Two labels a row:
[  5   3   2  -8  -8   3   1   5  -6   9   1  -7   3   8  -2   3   2  10
  -8  -6   3  -1  -3   3   5   2 -12  -4  14   8  -2  -4   3   7  -7 -13
  -6 -18  26   5   8 -11  14   1  -1   1   1 -19 -10   5  26]  j345 J856
[ -1   0  -1   2   1  -4   4  -1   0  12   6  -6  -3   5  -7   5  -5  -1
  -1  -4  -3  -1   2   0   2   4  -7   9  10   6  -2  -4   0   3  -4 -15
  -4   2   7  -1   9 -14   6  -3  -4   0   0 -12  -2   1  35]  j345 j776
[ 11  -2   2   0   1   8   0   3  -4   1   6   0  -2   2  -6   5  -1  -5
  -4   1   1   0  -2  -6  -2   1   0  -2   1  19  15   4  -1  -1   1   7
   0  -2   3  -1   9   8   7   0 -11   4   0 -10   2   6   3]  j346 J856
[ -9   1   2   2   4  -5   1  -4   1   0   1   4   3   1  -2   0  -3  -3
   5  -1  -1  -2  -3  -3   2   4  -3   1   3   5   2   2  -1  -2   2   9
   6   7  14   0   2  -2 -11   2  13  -2   2   1  -1   1  -8]  j319 J856
[ -2   6   0  -7   0   3   3  -4  -4  -7  -3   0   9  -4   5   2  -2   7
  -1   0  -1   2  -6   2  -3   0   2 -13   0  16  25  13   3  -3   6  25
   6  14  -5   4  -1   3 -12   2  13   4   2   3 -10   4 -26]  j319 J608
[ -2  -3   0   3   0  -2   0   2   2   3   3   6  -4   6  -7   2   3  -9
   2   2   0  -1  -1  -4   4   4  -2   4   0  -8 -20  -8  -1   0  -5 -11
  -1  -5  12  -4   5   4   2   2  -2  -1   2  -3   7   0   4]  j346 J885
[  2   2  -2  -2   2  -4   4   2  -6   7   0  -2   1   5  -6   2  -3   1
  -3  -1  -2   0  -1   3   1   2  -8  -1   9   8  10  -2  -3   2  -3  -6
  -3  -6   8   2   6  -4   7   1 -12   2   3  -8  -4   6  18]  j345 j776
[  2   7   3   2   3  14  10 -11  16   5  24 -16   4   2  -8  16  -8  -1
  -2 -17  -2  -3   2  -9  -1   3  -2  21  11  36  31  14   8  -1   1  10
  -1  27   2 -18  17 -40  -6  -5   6   6 -10 -11  -9  -1  16]  j346 J608
[ 13  -3  -4  -2  -1  -1  -5   8 -15  11  -1   3  -6  11  -6  -1   0   8
  -7   7   2   1  -1   7   1  -1 -11  -2  12  12  14  -7  -6   6  -4 -15
  -8 -24  11   9   7  12  21   1 -27   0   3 -21   0   8  38]  j345 j776
[  7   3   2   1   0   1   5  -1  -4   4   2 -13   3   1   1   2  -5  -4
  -5  -4  -4   1   3  -4  -3   2  -3  -4   8  14  12   3 -14   3   0   1
   1   2   4   4   6  -8   8  -3  -4   2  -1  -5  -4   5  14]  j345 j776
[  4   2  -2   1   5  -3   9   0  -4   1   2  -3   2   1  -2   5  -5  -8
  -2   0  -4   3  -1  -2  -4   0  -2  -2   3  15  25   6  -5  -2   1   7
   1   6  -9  -2   6   2   2   0 -19   8   0   4   4   6  -1]  j346 j776
[  7   0   0   3   1   0   4   0  -3   0   1  -7   1  -2   1   2  -4  -7
  -3   0  -4   3   4  -4  -5  -1   5  -4  -1   7  10   4  -8   0   3   7
   2   7 -15   0   1   4   5  -3 -12   7   0   6   4   2  -1]  j345 j776

Two labels a row:
[  6   0  -8  -3   0   1   1  -3 -12   6   2  -7   1   2  -4  -9   1   3
 -10   0  11   3   2  -4  10 -10   0   5   0   3   7  -5 -21   2   6  -5
  -1  -2   0   9  -5   5   6   7   0   4 -16  -1  -2   0   4]  j897 j433
[  1   0  -2   0   7   9   6   1  -7  -6  -5   9   5  -4  -5  26   2  -2
  -6   2  -8  -3   0  -9  -7  -6 -20  -2 -15   0  -1   8   8  -4   7   9
  -2  -4   2  -6  -1  12   0 -13  -1  -2  -3   3  -4   3  -5]  J742 j254
[  3   4   1  -2  -4  10  20  -5   1   3   1   7  -2   9   2  -3 -16   0
  22   3  10  -2  -2   4 -15   5  -3   8  20   3  12  -5 -26 -12  -2   2
  -3   1  -1   9   5  -5   4  13   3   1  14   1   0   1  13]  j897 j254
[  4   3  -8  -7   0   0  13  -4 -10   2  -2   6   3   4  -2  12   2   2
 -15   1  -5  -7   5 -11   0 -11 -20   0  10  -2 -12  -1   8 -11  13  -2
  -3 -10   0  -1   6   5  -4 -18  -1   2  -3  -1  -1   5  -5]  J742 j254
[  2   0   0  -2   0   1   7  -2  -8  -1  -1   4   0   2   3   2  -1   3
  -2   0  -1   2   1  -3   2  -2 -11   1   1   0  -1   1  13  -5   6   2
  -1  -1  -2  -1   3   3  -3  -7   1  -1   3   0  -1   1   0]  J742 j254
[ -1   0   0  -7  -6   4  12   0  -7   0   1   0   0   2  -3 -14  -1   0
   0  -1  13  -2  -4  -3  -7 -11  -9  -2   9   2   7  -1   0   2   5  -5
  -2  -7   0  14  -1   6   0  14   6   2  -9  -2   2   0  -4]  j834 j659
[  1   6  -2  -8   8   4  -1  -3  11   0  -1   3   3   3  -9  22  -9  -4
  -2   3   4 -10   2  -1  -4  -5   0   3  -2   2 -10   1   1   3   0   3
   0  -6   4   4  -5   4   2   0  -4  -1  -1   2   1   1  -4]  J742 j433
[ 2  3  0 -1 -3  2  2 -1 -1  2  2  1  0 -4 10  6 -1  1 -5 -3 -3  1 -1 -1
 -2 -4 -8  0  2  0 -5  3 24 -1  6 -1 -1 -4  1  1 -1 -1 -6 -9 -1 -4  3 -1
  2  4 -8]  J742 j659
[ -2   1  -4  -7   5  -4 -10  -5  -2   0   1  -2   2   4  -9   4  -2   4
  -7   3   8   3   4   0  17  -6   5   8  -9   1  -9  -1   6   7   4   2
   0  -2   2   4  -4   9   3   2  -3   2 -12   1   1  -1  -1]  j834 j433
[  0   2   4  -2   4   6   0   0   8  -1  -2   2   1   1  -5  12  -8  -2
   9   3   1  -6  -1   1 -11  -1   2   3  -2   5   1   3  -6   5  -3   4
  -1  -2   4   7  -5   3   3  11   1  -1  -2   1   0   0   1]  J742 j433
